[ 7.20  7.99 -0.74  0.24  0.01 -1.25 -1.63 -0.03  1.91  4.12  0.71  0.18
 -1.57 -4.94  3.30 -1.32  0.25 -6.28 -2.44  1.33  1.81  5.90  3.77  0.88
 -0.33 -0.56 -2.76  0.28 -1.96  0.53 -3.35  0.08 -0.43 -3.02  0.70  0.60
 -0.47  0.05  3.14  1.26  0.73  0.73] => T
[ 1.75  4.86 -0.35  0.61  0.56 -1.60 -1.47 -2.34 -0.50  0.45 -0.09 -0.02
 -0.35 -3.49  3.53 -1.88 -1.25 -1.24  0.20  2.11 -0.12 -0.68 -1.84  0.71
  2.30 -0.21 -1.87 -0.68  0.95  0.23  1.70 -0.21 -0.71 -0.61 -1.06 -2.58
 -0.39  0.79  1.47 -0.89  1.76  0.10] => V
[-2.46  5.11  0.23  1.90 -1.16  0.65  1.47 -2.06  0.16  0.92  0.06 -2.30
  0.29  1.33  1.97  1.96 -1.39 -3.44 -1.41  0.68 -0.28  3.92  1.42  0.80
  0.07 -1.23 -0.63 -0.20  1.82  0.41 -2.01  0.13 -2.85 -2.19  2.76  1.14
  0.44 -0.43 -0.05  0.39  0.72  1.12] => Q
[-7.31  1.36 -0.72 -3.99  1.40 -2.69 -4.11 -2.12  1.42  0.11  0.36  2.51
 -0.97 -7.99  0.48 -6.15 -0.23  7.99  1.37 -1.09 -0.28  2.30 -5.88 -0.44
  2.17  0.41 -1.09 -0.29 -7.99  0.87  2.02 -0.07  2.71  2.55 -1.00 -3.21
 -1.18 -1.44 -1.09 -1.71  0.51  0.36] => Q
[-6.78 -1.95  0.62  1.38 -0.62  1.77  1.75 -2.06 -1.33 -1.41 -0.26 -1.26
  1.28  3.13  0.66  1.73 -0.65  1.51  0.91  0.50 -1.09 -0.36 -3.27 -0.12
  0.82 -0.52  1.30 -0.14  1.57 -0.12  1.40  0.02 -1.67  0.58  1.49 -0.65
  0.46 -0.17 -1.80 -0.89  0.71  0.32] => K
[-3.07 -4.81  0.93  0.36 -0.96 -0.25  1.49  1.62 -0.67 -0.74  0.05 -0.98
  0.27  3.79 -2.92  1.38  0.02  1.49  0.15 -1.24 -0.39 -1.57  0.60 -0.67
 -1.37  0.43  1.68 -0.25  2.60 -0.27  0.10  0.72 -0.66  0.83 -0.12  3.25
  0.50 -0.22 -1.13  0.91 -0.27 -0.51] => K
[ 0.96  0.83  0.26  0.27  0.30 -1.56 -0.09  0.05 -0.38  0.07 -0.24 -0.72
 -0.85  0.20  0.57  0.11 -0.35 -1.33 -0.50  1.17 -0.15 -1.52 -0.65  0.14
  0.46 -0.05 -0.65 -0.03  2.90 -0.14  0.69 -0.20 -0.90 -0.53 -1.06  0.51
  0.03  0.30  0.79  0.25  0.31  0.34] => V
[-0.03 -0.83 -0.13  0.50  0.27  0.76  0.30 -0.63 -0.12 -0.07  0.09  0.18
  0.25  0.54  0.58  0.30 -0.43 -0.17  0.33  0.16  0.00 -1.12 -0.75 -0.07
  0.61 -1.46  0.12 -0.13  0.49 -0.05  0.85 -0.06  0.08  0.11  0.07 -1.18
  0.27  0.53 -0.06  0.45  0.21 -0.04] => W
[ 0.06  0.74 -0.49 -2.10  0.28  2.01 -2.20 -1.42 -0.17  0.18 -0.17  2.19
 -0.63 -3.91  0.70 -2.09  0.32  2.71  0.71 -0.87  0.31  1.04 -1.59  0.26
  0.85  0.11 -1.26  0.05 -7.33  0.15  0.50  0.00  2.40  1.23  0.43 -3.60
 -0.79  0.48 -0.49 -0.72  0.18  0.14] => W
[ 2.26  3.49 -0.32  1.58  0.45 -0.67 -0.35 -1.38 -0.75  0.64 -0.05 -0.79
 -0.09 -0.48  2.64 -0.20 -0.73 -3.55 -0.33  1.93 -0.33 -1.80 -0.77  0.54
  1.56 -0.34 -2.20 -0.45  2.60  0.08  1.26  0.18 -0.82 -1.20 -0.85 -1.24
 -0.27  0.84  1.16 -0.39  1.24  0.13] => V
[-0.95 -2.64  0.14  0.87  1.10 -2.26  0.29 -0.49 -1.17 -0.82 -0.75 -0.56
  0.46  1.38  0.17 -0.48 -0.22  0.86  0.54  0.56 -0.83 -4.14 -2.04  0.24
  1.30 -0.03  0.69 -0.30  4.36 -0.26  2.45 -0.02 -0.80  0.37 -1.01  0.47
  0.14  0.47 -0.11 -0.46  0.87 -0.46] => W
[ 4.37  0.19  0.32  1.99 -0.08 -0.32  0.88  0.85 -0.22  0.61 -0.08 -0.96
  0.47  2.96  0.49  2.21 -0.24 -4.17 -1.15  1.45 -0.18 -2.04  1.91  0.04
 -0.31 -0.52  0.11 -0.38  5.24 -0.26  0.02 -0.22 -1.06 -1.34 -0.96  1.47
  0.09  0.63  1.04  0.35 -0.11 -0.19] => W
[-1.24  2.00 -0.53 -0.78  0.72 -0.93 -1.73 -1.04  0.47  0.49  0.04  0.13
 -0.04 -3.36  0.83 -1.82 -0.14  0.78  0.33 -0.29 -0.24  0.78 -1.74  0.22
  0.88 -0.24 -0.99 -0.11 -2.00  0.26  0.77 -0.17  0.96  0.23 -0.40 -1.04
 -0.16 -0.24  0.26 -0.78  0.77  0.61] => L
[ 0.32 -0.67  0.69  0.88 -0.11 -3.68  0.55  1.41 -0.57  0.03 -0.17 -2.27
  0.42  2.15 -0.26  0.57 -0.65 -1.11 -0.71  1.18 -0.23 -1.66  0.34  0.06
 -0.33 -0.20  0.69 -0.25  7.03 -0.28  0.40 -0.40 -1.68 -0.86 -1.27  3.62
  0.37 -0.22  0.47  0.46  0.03  0.18] => V
[-4.79 -0.37 -0.17 -2.68  0.20 -0.52 -2.00 -0.01  0.44  0.24 -0.08  1.06
 -0.53 -3.82 -1.29 -2.95  0.30  5.30  0.26 -1.83 -0.06  3.38 -1.30  0.35
 -0.59  0.61  0.63  0.18 -5.80  0.99 -0.39 -0.07  1.22  1.42  0.75 -0.28
 -0.60 -1.18 -0.19 -0.29 -0.27  0.10] => Q
[-0.71  0.20 -0.26 -1.84  0.15 -4.53 -1.94  1.59  0.60  0.26  0.49  0.22
 -0.42 -3.31 -1.17 -3.41 -0.13  3.56 -0.49 -0.94  0.27  0.67 -0.98 -0.09
 -0.41  0.72 -0.13  0.00  0.06  0.22  0.02  0.30  1.60  0.52 -2.06  1.84
 -0.02 -0.31  1.02  0.02  0.00 -0.49] => K
[ 0.15  1.06 -0.28  0.40 -0.37 -1.42 -0.21 -0.17 -0.21  0.19 -0.11 -0.35
 -0.13  0.34  0.48 -0.50 -0.34 -0.37 -0.31 -0.01 -0.32 -0.79 -0.35 -0.02
  0.43 -0.25 -0.21 -0.21  1.71 -0.01  0.63 -1.78 -0.29 -0.25 -1.10  0.63
 -0.02  0.17  0.80 -0.11  0.52 -0.07] => V
[-0.63 -0.74  0.22 -0.29 -0.24  0.85  0.30  0.36  0.13 -0.46  0.09  0.17
  0.14  0.27 -0.40  0.22  0.34  0.89  0.61 -0.12 -0.05  0.42  0.15  0.03
 -0.51  0.56  0.37  0.25 -1.13  0.25 -0.20 -0.13  0.71 -0.03  0.43 -0.26
 -0.32  0.07 -0.61 -0.10 -0.32  0.24] => L
[ 0.86 -1.20  0.32 -0.49  0.11 -0.75 -0.78  1.10 -0.10 -0.12 -0.09  0.41
  0.15 -0.39 -1.52 -0.69  0.24  0.66 -0.07 -0.16 -0.01 -1.06 -0.33 -0.02
 -0.31  0.46  0.23  0.37  0.00 -0.13  0.09  0.27  0.90  0.41 -0.84  0.98
  0.22  0.74  0.15  0.20 -0.20 -0.20] => Q
[-1.27 -3.03  0.80  0.82 -1.20 -1.21  1.58  1.91 -0.23 -0.61 -0.29 -1.61
  0.39  3.26 -1.93  1.42 -0.79  0.00 -0.61 -0.35 -0.71 -1.17  1.37 -0.83
 -1.37  0.35  1.49 -0.29  4.16 -1.36 -0.13 -0.25 -1.40 -0.31 -0.03  3.39
  0.53 -0.33 -0.24  0.49 -0.39 -0.26] => L
[-1.13  0.43 -0.18 -1.25  0.49 -1.72 -1.43  0.24  0.44  0.16  0.14  0.46
 -0.26 -2.01 -0.09 -2.02 -0.41  1.88 -0.06 -0.68 -0.11  0.59 -1.02  0.99
 -0.15  0.18 -0.02  0.18 -0.99  0.56  0.81 -0.14  0.61  0.37 -0.49  0.74
 -0.33 -2.27  0.18 -0.18  0.91 -0.89] => W
[-3.01  3.10 -0.49 -1.56  0.44 -7.50 -2.55  1.15  0.56  1.22  0.73 -1.29
 -0.79 -5.47 -0.12 -4.62 -0.96  3.51 -1.39 -0.77  0.32  2.09 -1.30  0.30
  0.29  0.52 -1.11  0.03  2.69  0.59 -0.27  0.10 -0.97 -0.25 -1.97  4.15
 -0.30 -0.78  1.86  0.74  1.07  1.19] => K
[-3.50  0.31 -0.10 -1.06 -0.29 -3.09 -0.94  0.63  0.00 -0.81  0.29 -0.25
 -0.41 -1.84 -0.42 -1.86 -0.29  3.25 -0.50 -0.72 -0.22  1.25 -1.01  0.15
 -0.23  0.24  0.30  0.23 -0.51 -0.09 -0.19  0.17 -0.29  0.42 -0.46  1.53
 -0.26 -0.77  0.48 -0.14  0.23  0.21] => K
[-7.99  1.11 -1.37 -7.00  0.11 -0.50 -4.89 -1.27  1.59  0.33  0.55  3.83
 -1.52 -7.99 -1.58 -7.39  0.50  7.99  1.37 -4.39  1.09  7.69 -4.25  0.17
  0.23  1.03 -0.82  1.23 -7.99  0.79  0.07  0.76  5.21  3.87  1.26 -4.26
 -1.70 -2.12 -1.47 -0.86 -0.40  0.33] => Q
[ 6.06  2.18 -0.68  0.06  0.54 -0.78 -0.60  0.85  0.68  1.25  0.17  0.31
 -0.59 -1.15  0.97 -0.05  0.39 -2.82 -1.23  0.82  0.42  0.08  1.59 -0.11
 -0.30  0.21 -1.05  0.39  1.13  0.33 -0.34 -0.12  0.02 -0.80 -0.87  0.02
 -0.32  0.56  1.31  0.23 -0.34 -0.35] => T
[ 0.13  0.87  0.26 -0.07 -0.72 -4.02 -0.90  0.68  0.18  0.57  0.37 -0.63
 -0.22 -2.35  0.05 -1.86 -0.63  0.67 -0.66  0.11 -0.25 -0.67 -0.88 -0.03
 -0.34  0.09 -0.48 -0.31  2.79  0.23  0.53 -0.01 -0.73 -0.13 -2.11  2.10
 -0.13  0.03  1.25  0.63  0.84 -0.82] => K
[-4.78 -0.21  0.23 -0.86 -0.44 -1.67  0.08 -0.19  0.00 -0.40  0.21 -0.77
 -0.01 -0.53 -1.44 -0.48 -0.29  2.70 -0.10 -0.82 -0.78  2.05 -0.29  0.11
 -0.13 -0.12  0.87  0.21 -0.29  0.24 -0.36  0.08 -0.33  0.39  0.47  1.39
  0.05 -0.63 -0.50  0.28  0.08  0.44] => K
[ 0.00  0.50 -0.55 -1.63  0.84 -1.14 -1.99  0.15  0.51  0.17  0.31  0.93
 -0.83 -3.22 -0.27 -2.22 -0.18  2.61  0.61 -0.59  0.20  0.35 -0.30 -0.06
  0.34  0.44 -0.92  0.11 -3.44 -0.04  0.38  0.14  1.49  0.84 -0.65 -1.00
 -0.89  0.02  0.28 -0.08 -0.21 -0.32] => K
[ 0.39 -1.24 -0.40 -0.24  0.75 -3.11 -1.17 -0.14 -0.68 -1.14 -0.25 -0.11
 -0.01 -0.70  0.76 -1.15 -0.78  1.47  0.60  1.20 -0.97 -4.35 -2.45 -0.29
  1.39  0.09 -0.21 -0.67  4.12 -0.21  2.49 -0.71 -1.04  0.38 -2.38 -0.24
 -0.34  0.51  0.63 -0.62  0.70 -0.84] => Q
[-0.40  0.78 -0.27  0.43  0.36  4.30  0.18 -3.09 -0.36 -0.77  0.05  1.32
  0.15 -0.23  1.61  0.70  0.55 -0.61  1.23  0.63 -0.23 -0.13 -1.34  0.22
  1.42 -0.65 -0.36 -0.21 -4.13  0.18  1.04 -0.22  0.54  0.39  2.25 -4.54
 -0.16  0.29 -0.79 -0.99  0.47  0.69] => W
[ 0.97  1.20 -0.15 -0.87 -0.20 -1.05 -0.49  0.39  0.41  0.64  0.17 -0.21
 -0.44 -1.01 -0.33 -0.67  0.56  0.02 -0.51 -0.35 -0.59  1.41  0.98  0.14
 -0.33  0.29 -0.39  0.21 -0.43  0.20 -0.74  0.15  0.04  0.41  0.26  0.41
 -0.21  1.01  0.40  0.35 -0.09 -0.44] => T
[-0.19  2.79 -0.37 -0.94  0.69 -0.66 -1.80 -1.16  0.26  0.35  0.02  0.58
 -0.34 -4.75  1.23 -2.34 -0.09  1.59  0.30  0.40  0.26  0.88 -1.03  0.25
  1.13 -0.32 -0.95 -0.08 -3.52  0.33  0.42 -0.32  0.56  0.44  0.14 -2.02
 -0.68  0.07  0.51 -0.35  0.52  0.44] => V
[ 0.21  0.70  0.02  0.87 -0.05 -1.65 -0.48 -0.19 -0.20 -0.13 -0.16 -0.43
  0.02 -0.38  0.38 -0.37 -0.41 -0.67  0.01  0.83 -0.75 -0.96 -0.25  0.27
  0.55  0.14 -0.55 -0.58  2.09 -0.22  0.58 -0.41 -0.87 -0.21 -1.41  0.31
  0.11 -0.24  0.52 -0.06  0.52 -0.16] => K
[ 0.71  5.49 -0.99 -1.10  0.41 -0.24 -1.92 -1.70  0.53  1.53  0.50  0.88
 -1.11 -5.11  1.94 -2.21  0.00  0.49 -0.20  0.25  0.95  3.72 -0.44  0.00
  0.87 -0.33 -2.21  0.02 -4.75  0.36 -0.40 -0.65  0.53 -0.49  0.51 -3.28
  0.59 -0.32  1.06 -0.39  0.54  0.43] => T
[ 0.39 -0.56 -0.12 -0.53 -0.18 -0.19 -0.16  0.59  0.22  0.54 -0.31 -0.05
 -0.11  0.51 -0.65  0.34  0.22  0.23 -0.50 -0.26 -0.21  0.24  0.22 -0.27
 -0.67  0.14  0.23  0.20  0.15  0.03 -0.66 -0.20  0.34 -0.08 -0.84  0.76
  0.09  0.04  0.43 -0.31 -0.49 -0.46] => Q
[-1.83 -0.74 -0.15  0.04  0.89  2.92 -0.75 -2.84 -0.98 -1.50 -0.74  1.47
 -0.44 -0.79  1.73 -0.08 -0.21  1.25  1.83  0.66  0.25 -1.90 -3.07  0.21
  2.09 -0.39 -0.35 -0.43 -2.82 -0.20  2.20 -0.84  1.10  1.06  0.78 -4.93
 -0.22  0.89 -1.21 -1.70  1.06  0.10] => W
[ 3.56  4.28  0.19  3.11  0.98 -1.97 -0.12 -1.22 -0.97  0.83 -0.23 -1.37
  0.29 -0.58  4.22 -0.28 -1.46 -4.83 -0.41  3.33 -1.18 -3.35 -1.41  0.72
  2.52 -0.95 -1.48 -1.01  6.44 -0.12  2.21 -0.55 -2.07 -1.91 -1.96 -1.10
  0.06  1.52  1.75 -0.92  2.51  0.19] => W
[-0.95  2.32 -0.68 -0.59  0.99 -1.38 -1.71 -1.65  0.24  0.47 -0.46  0.58
 -0.22 -3.72  1.14 -2.24 -0.25  1.85  0.19  0.27 -0.15  0.67 -2.28  0.07
  1.31  0.17 -1.21 -0.26 -2.30  0.35  0.86 -0.33 -0.16  0.43 -0.36 -1.54
 -0.41 -0.23  0.38 -1.01  0.77  0.30] => W
[-0.71  3.40 -0.55 -1.33  1.29 -1.92 -1.99 -1.89  0.33  0.59  0.06  0.23
 -0.57 -4.64  1.88 -3.34 -0.56  1.63  0.91  1.02 -0.08  0.59 -2.44  1.06
  1.78 -0.05 -1.42 -0.27 -1.34  0.32  1.12 -0.27  0.07 -0.07 -0.73 -1.41
 -0.17  0.04  0.95 -1.05  1.19  0.14] => W
[ 0.34 -0.94 -0.07  0.31  0.11  4.24  0.85 -0.97 -0.22 -0.32 -0.28  1.25
  0.63  1.01  0.31  1.55  1.25 -0.37  1.08 -0.45  0.22  0.02 -0.24 -0.09
  0.22 -0.23  0.06  0.24 -3.42  0.01 -0.06  0.26  0.81  0.44  1.90 -2.35
 -0.05  0.63 -1.18 -0.85 -1.06  0.35] => V
[ 2.47  5.58  0.16 -0.40  0.30 -7.99 -2.44  1.80  1.01  2.23  0.63 -1.90
  0.24 -4.08  0.71 -3.70 -0.88 -1.05 -2.61  0.75  0.36  2.15  1.24  0.78
 -0.31  0.69 -1.79  0.00  6.41  0.15  0.62  0.24 -2.14 -0.74 -3.82  5.73
 -0.45 -0.68  3.58  1.10  1.51  0.06] => W
[-1.19 -3.14  0.45 -0.74 -0.63 -1.06  0.37  2.23  0.09 -0.35  0.26  0.02
  0.12  1.26 -2.00  0.02  0.55  1.71 -0.67 -1.47  0.07  0.88  0.68 -0.37
 -1.50  0.96  0.79  0.30  1.22  1.60 -0.88  0.05  0.39  0.84 -0.18  2.25
  0.10 -0.50 -0.60  0.64 -1.08 -0.37] => V
[ 2.97  1.03  0.19  1.31 -0.52 -0.69  0.69  1.08  0.17  0.19  0.10 -1.58
  0.02  1.42  0.21  1.25 -0.28 -3.41 -1.26  0.62  0.36 -0.22  2.00  0.27
 -0.96 -0.38  0.06 -0.11  4.67 -0.32 -1.04  0.09 -0.77 -1.23 -0.36  2.09
  0.28  0.21  1.06  0.84 -0.09 -0.18] => T
[-5.65  1.53 -0.86 -0.70  2.01 -1.51 -1.77 -3.51 -0.65 -0.98 -0.25  1.09
  0.11 -4.34  2.12 -3.47 -0.80  4.45  1.69  1.01 -1.07 -0.74 -5.59  1.00
  2.86 -0.36 -1.19 -0.48 -2.66  0.76  3.63 -0.34  0.32  1.25 -0.86 -4.06
 -0.30  0.33 -0.27 -1.91  2.07  0.38] => L
[-7.99  0.68 -0.13 -1.32 -0.35 -2.86 -0.67 -1.74  0.25 -0.71  0.48 -0.46
  0.03 -2.56 -0.19 -2.65 -0.53  5.70  0.42 -0.65 -1.00  2.90 -2.38  0.59
  1.24 -0.13  0.81  0.03 -2.52  0.61  0.72  0.21 -0.62  0.93  0.67  0.35
  0.16 -0.75 -1.02 -0.39  1.27  0.30] => T
[-2.22  0.86  0.09 -0.05  0.02 -4.51 -0.84 -0.88 -0.25  0.16 -0.21 -0.68
 -0.11 -1.07  0.17 -2.19 -0.57  1.53 -0.47  0.42 -0.70 -0.10 -1.53  0.15
  0.54  0.85 -0.11 -0.31  3.07 -0.05  0.98  0.44 -1.11 -0.29 -1.29  2.71
  0.03 -0.86  0.71  0.27  1.03  0.36] => L
[-4.55 -0.52 -0.67 -1.95  0.63 -3.29 -2.09 -0.13  0.00 -0.41  0.05  0.56
 -0.35 -3.97 -0.33 -3.63 -0.62  5.96  0.88 -0.57 -0.39 -0.54 -4.04 -0.48
  0.79  0.26 -0.02 -0.26 -2.21  0.35  1.52  0.04  0.80  1.65 -1.63  0.03
  0.01 -0.45 -0.60 -0.69  0.67 -0.02] => Q
[ 0.38  1.74 -0.05 -0.12  0.43 -4.20 -1.25  0.20 -0.11  0.95  0.25 -0.51
 -0.26 -1.78  0.78 -1.75 -0.73  0.36 -0.62 -0.30 -0.15 -0.89 -0.84  0.10
  0.74  0.18 -0.81 -0.50  3.35 -0.16  1.00 -0.13 -0.82 -0.09 -2.04  0.97
 -0.20 -0.02  1.60 -0.27  0.88 -0.19] => T
[-1.33  3.36  0.32 -0.77  0.11 -7.99 -2.96  3.75  1.50  2.08  0.85 -3.89
 -1.00 -4.00 -0.88 -5.35 -1.09  1.97 -3.18  0.14 -0.18  1.37 -0.57  0.62
 -0.57  0.68 -1.28 -0.02  7.99  0.24 -0.56  0.54 -2.97 -1.64 -5.25  7.99
 -0.27 -1.36  3.24  1.87  1.15 -0.46] => W
[-2.16 -0.07  0.02 -0.10  0.85  1.18 -0.52 -1.79 -0.87 -0.81  0.23  1.16
 -0.02 -0.89  1.11 -0.60  0.00  1.29  1.00  0.33 -0.05 -1.34 -2.38  0.18
  1.19 -0.24 -0.08 -0.48 -1.94 -0.03  1.66 -0.12  0.47  0.64 -0.31 -2.90
  0.04  0.37 -0.69 -0.84  0.71  0.17] => T

[ 0.75 -1.29  0.00 -0.60  1.42  0.80  1.29  2.07  0.08 -1.20 -1.08 -0.12
 -1.15 -0.53  2.76  0.35 -0.14  2.67  0.82 -2.55 -0.24 -0.39  0.12 -1.51
 -0.93  1.24 -2.73 -0.95 -0.28 -3.85  1.12  0.90  0.42 -0.51  1.02 -0.31
 -0.53  0.78 -0.88  0.10  0.26 -0.97] => P
[-0.08 -0.14  0.14 -0.32  0.32  0.17  1.11 -0.28  0.48 -0.41  2.29 -1.92
 -0.96 -0.09  0.32 -0.65 -1.74 -1.23  0.40  2.32  1.05  0.62 -1.15 -1.48
 -0.98  0.30 -1.45  0.84 -0.31  0.28 -0.34  0.08 -0.96  0.30  1.42 -0.11
 -0.74 -0.40 -0.58  0.02  1.02 -0.39] => H
[-0.45 -0.05  0.35  0.65  1.10  0.16  0.44 -0.27  0.93  0.39  2.18 -1.60
 -0.18  0.00 -0.13 -0.21 -1.02  0.00 -0.25  1.57  0.72 -0.05 -0.77 -0.84
  0.10  0.00 -2.38  0.87 -0.35  0.08  0.40 -0.45 -0.92  0.55  0.19 -0.64
 -0.09  0.94  0.35 -0.48  0.80 -0.25] => H
[ 0.09  0.54  0.47 -1.17  0.70  0.65  0.75  1.34  0.35 -0.01 -0.01 -0.34
  0.75 -0.05  0.32 -2.17 -1.58  0.18  0.07 -3.62  0.70  0.32 -0.09 -0.27
 -0.55 -0.49  0.58  0.55 -0.25  0.48 -1.26  0.63 -1.22 -0.34  1.22 -1.15
  0.39  2.91  0.39 -1.72  0.94 -0.51] => H
[ 0.77 -0.61 -0.99  1.74 -2.61  0.52 -0.18  0.35  0.32  0.18 -3.07  2.02
  1.73 -0.37 -0.62 -0.66  0.47 -0.64  0.29 -5.34 -0.73 -0.08  1.38  2.27
  0.10 -0.94  2.43 -1.13  0.23  2.33 -0.70  0.00  0.18 -1.35 -0.28  0.58
  0.71  1.80  0.30 -1.81 -0.46  1.15] => P
[-0.69  0.73  0.34 -4.14  3.05  0.76  1.06  0.71 -0.86  0.45  1.55 -1.96
 -1.04  0.47  0.74 -0.67 -1.68  0.82 -0.20  3.01  0.75  0.07  0.12 -1.24
 -0.84 -0.25 -1.97  0.12 -0.52 -2.17 -0.38  0.58 -1.26  0.77  0.63 -0.93
  0.15  0.81  0.46  1.23  0.92 -1.32] => H
[-1.36  1.14 -0.77 -2.42 -0.34  1.07 -0.32 -0.19 -0.50  0.80  1.99 -0.50
 -0.13  0.30  0.05 -0.64 -0.74 -0.79 -0.93  3.45  1.31 -0.61  0.78  0.31
 -1.57 -0.36 -0.11 -0.36 -0.11  0.86 -1.48 -0.62 -1.38  0.13 -0.17 -0.71
  0.05  1.44  1.56  1.15  0.92 -1.04] => H
[ 1.62  0.67 -0.62  2.86 -0.07 -1.75 -0.17  0.96  0.70 -0.95 -2.54  0.27
  0.30  0.16 -0.89 -0.25  2.42  1.15  1.16 -4.25  0.35  1.40 -1.44  2.19
  0.20  0.44  2.40  0.99 -0.26  2.16 -0.55 -0.56  0.25 -0.43  1.02  0.13
  1.52  0.01 -0.51 -0.15 -0.13  0.38] => U
[ 0.96  0.13 -0.72  3.98 -0.76 -1.47 -0.17  1.04  0.42 -0.94  2.58 -0.18
 -0.50  0.19  0.68 -0.67 -0.08  0.12 -0.26 -0.18  1.60  1.38 -0.92 -0.61
 -0.37  1.29 -0.79  0.63 -0.60  1.15 -0.39 -0.20 -0.44 -0.07  1.46  0.68
  0.12 -0.35  0.05  0.19  1.07 -0.52] => P
